Below are the code and all the weights of a small trained network. Each question names an input and a class and asks about switching units off, where a switched-off unit gives its printed mean instead of its output.

import numpy as np


def w(rows, s, z=0):
    codes = np.array(rows[::2]) - 128.0
    scale = np.full(codes.shape[1], s)
    scale[-1] = z or s
    return codes * scale


def f(y):
    return np.maximum(y, 0)


def log_softmax(a):
    a = a - a.max(-1, keepdims=True)
    return a - np.log(np.exp(a).sum(-1, keepdims=True))


def net(x, mask):
    res = np.array(x, float).reshape(1, 6) / 4 @ E
    y = f(res @ A[0][:, :-1].T + A[0][:, -1])
    res = res + np.where(mask, y, B[0][:, -1]) @ B[0][:, :-1]
    return log_softmax(res[-1] @ U[:, :-1].T + U[:, -1])


A, B = {}, {}
E = w([
[144,153,172,219,159],'x0',
[152,126,127,11,91],'x1',
[188,142,64,192,194],'x2',
[167,51,241,59,207],'x3',
[176,202,167,171,25],'x4',
[217,18,51,158,61],'x5',
],0.011)
A[0] = w([
[238,75,109,193,251,96],'N0',
[150,99,94,56,125,94],'N1',
[130,142,70,185,82,93],'N2',
[128,121,210,152,95,102],'N3',
[135,149,31,210,55,94],'N4',
[135,129,175,145,50,106],'N5',
[28,163,159,151,208,77],'N6',
[152,143,91,91,132,66],'N7',
[123,49,123,89,55,127],'N8',
[127,61,124,45,74,110],'N9',
[126,89,99,141,125,200],'N10',
[132,190,188,111,137,142],'N11',
[132,172,92,102,156,26],'N12',
[166,140,155,113,82,194],'N13',
[35,134,141,122,228,105],'N14',
[122,103,113,140,140,47],'N15',
[128,51,114,69,71,92],'N16',
[154,62,140,94,116,78],'N17',
[108,151,220,134,80,147],'N18',
[109,94,142,127,71,210],'N19',
[227,119,102,126,219,87],'N20',
[65,147,134,156,117,98],'N21',
[120,159,80,172,98,2],'N22',
[137,153,48,126,107,126],'N23',
],0.013,0.0043)
B[0] = w([
[41,2,219,194,64,252],'N0',
[128,85,69,78,71,186],'N1',
[103,220,63,219,147,201],'N2',
[137,116,192,128,87,180],'N3',
[117,226,14,215,191,245],'N4',
[202,190,174,142,86,180],'N5',
[72,158,153,85,202,228],'N6',
[91,114,88,116,92,149],'N7',
[205,117,77,113,166,203],'N8',
[209,61,63,64,120,214],'N9',
[162,98,104,179,131,173],'N10',
[121,144,207,81,99,192],'N11',
[53,149,139,123,82,147],'N12',
[168,143,109,156,99,181],'N13',
[51,104,134,70,235,228],'N14',
[115,111,116,144,123,141],'N15',
[187,90,65,101,148,203],'N16',
[174,100,132,142,168,186],'N17',
[197,216,197,105,93,200],'N18',
[203,145,123,138,132,174],'N19',
[96,30,173,176,85,203],'N20',
[142,203,144,123,166,169],'N21',
[119,148,108,138,159,179],'N22',
[97,145,68,163,100,186],'N23',
],0.0093,0.017)
U = w([
[109,18,182,193,123,253],'0',
[141,201,53,252,154,105],'1',
[242,51,78,67,141,122],'2',
[101,112,73,8,49,62],'3',
[216,202,222,104,80,31],'4',
[79,144,179,41,235,160],'5',
],0.011,0.0037)

Each question gives the input, the list of numbers given to net, and the class t.
The units are the neurons (one row each of A and B). Each row of codes is followed by its name. A weight is (code - 128) times the scale printed after its matrix; where a second scale follows, it is the last column's (A, B and U).
mask holds one flag per neuron, in row order. A switched-off neuron (its flag False) gives its mean, the last column of its row in B, instead of its output. The means were averaged over made-up inputs and are rounded, as every weight is.
A unit's drop is (log p(t) with every unit on - log p(t) with that unit switched off) / (log p(t) with every unit on - log p(t) with every unit switched off).
The circuit of an input: a set's keep is (log p(t) with only the set's units on - log p(t) with every unit switched off) / (log p(t) with every unit on - log p(t) with every unit switched off). Starting from the 12 units with the biggest drops (on a tie, the unit counted first), units are removed one at a time, each time the one whose removal leaves the highest keep (on an exact tie, the one counted first), for as long as the keep stays at least 0.8.
circuit, biggest first: the units of the circuit, biggest drop first
top k neurons: the k neurons with the biggest drops, biggest first
drop when u is switched off: that unit's drop, to one decimal
input [7,-5,-3,2,8,4], class 4: circuit, biggest first : N18
input [-5,6,-7,8,7,-3], class 2: top 2 neurons : N9, N16
input [-5,-8,-5,1,2,4], class 2: circuit, biggest first : N8, N16
input [-8,0,-7,-8,-3,2], class 2: top 3 neurons : N9, N16, N8
input [1,-2,-7,-7,-2,-4], class 5: circuit, biggest first : N6, N14
input [-3,-5,-8,3,5,4], class 2: top 2 neurons : N9, N8
input [-3,1,-8,-2,8,4], class 4: top 3 neurons : N5, N18, N14
input [0,7,5,3,2,-2], class 3: top 2 neurons : N0, N8
input [1,6,-6,4,2,-1], class 2: top 3 neurons : N9, N16, N8
input [-1,6,8,8,6,8], class 0: top 2 neurons : N0, N20
input [-8,1,-4,-6,0,1], class 1: drop when N20 is switched off : 0.1
input [2,-8,-8,8,-3,8], class 2: drop when N17 is switched off : 0.3
input [5,-2,-6,-4,-8,2], class 5: drop when N4 is switched off : 0.1
input [2,0,6,2,-6,-1], class 0: drop when N22 is switched off : 0.0
input [-6,-3,5,7,0,4], class 0: circuit, biggest first : N0
